After every row comes one of two labels: whether the row has a hidden trait. Each part has its own trait and labels.
(in the rows, 128 means zero)
[150 144 100 140 113 138 140 109 129  93 100  73 135 145 137 104  92 105
 166 160 159 175 178 115 111 190 140 112 126 130 174  83 181 168 106 174
 181 156 127 136 137 159 127 139 118 132 154  91 138 130 103 136 133 130
 143 110 149 164 144] : (36)
[131 121  61  72 112 146 125 138  64 100 172  96 158 164 111  50 175 105
 141 114 136 121  85 129  93  86 114 118 112 117 135 137 142 159 136  58
 187 150 146 148 139 216 142 176 143 123 127 116 120 127 117 166 124 144
  94 124 101  97 125] : (36)
[ 97 115 196 170 123 122 161  78 129 180  96 143 135  86 125 207 145 133
 113 107 131 178 101 119 131 129 112 131 129 170  91 116 170 115 138  55
  62 145 119 121 201  89 107 114 122 132 130 164 129 115 148 134 119 117
 127 143  79 143 131] : (40)
[ 96 116 176 173 129 122 165 143 143 167 107 196 135  93 127 208 147 134
 113 101 121 125 113 125 139 145 121 130 127 153 100 128 150 128 135  46
  69 137 145 136 162  56 109 111 100 109 112 127 131  96 146 109 125 126
 156 148  92 141 129] : (40)
[102 130 139 157  64 103 130  91 143 110  87  87 151  93 135 171 110 190
 189 134 171 185 136 124 144 129 103 137 121 133 112 100  85  94  96 159
 131 118 145 135 171 196 115 148 113 170 168  98 119 117 126 101 140 142
 110 110 157 107 130] : (36)
[108 123 153 177  91 105 109   1 137 179 120 118 129 131 121 140 101 134
 117 102 131 134 133 128 198 133 125 134 126 144  93  94 130  94 112 126
  98 116  92  92 182 138 117 121 135 154 141 150 111 160 130 100 103  97
 111 116 119 139 120] : (40)
[ 94 124 180 172 135 129 164 102 152 177  88 152 131 101 135 217 140 120
 138 104 126 145 114 121 129 135 128 127 129 174 103 121 138 113 150  54
  63 137 109 113 195  71 112 105 121 116 132 159 128 119 152 144 124 126
 134 141  87 138 130] : (40)
[131 138  82  79 158 145 135 132 105 108 178  77 136 170 119  82 157 110
 140 135 140 167 108 123 107 127 121 100 104 128 138 126 159 164 124 139
 173 153 154 138 131 179 148 162 138 122 131 144 125 139 111 205 130 134
 102 111 103 130 131] : (36)
[ 42 115 136 140 140 125 135 216  77 132 145 132 123  56 119 233 175 228
 150 119 143 158  65 135  73  89  87 151 125 128 123 180 125  54 138  73
 122  90 179 181 121 156 145 142 162 167 129 232 125  62 167  88 148 126
  88 141 144  91 122] : (40)
[140 140  69  89 145 151 138 101  53 117 151  58 143 161 119 107 137  95
 165 136 144 177 123 122  88 160 122 105 110 129 156 116 193 156 119 148
 187 163 145 135 138 189 146 168 149 135 147 143 128 119 108 188 141 128
 106 111 118 148 141] : (36)
[130 145  76 114 148 147 156 122  72 107 131  67 134 149 130 112 121 104
 162 158 150 190 161 114  95 174 123 106 115 132 167 101 183 169 112 141
 169 161 151 134 129 166 137 145 134 132 139 134 136 130 107 171 138 134
 118 112 126 157 141] : (36)
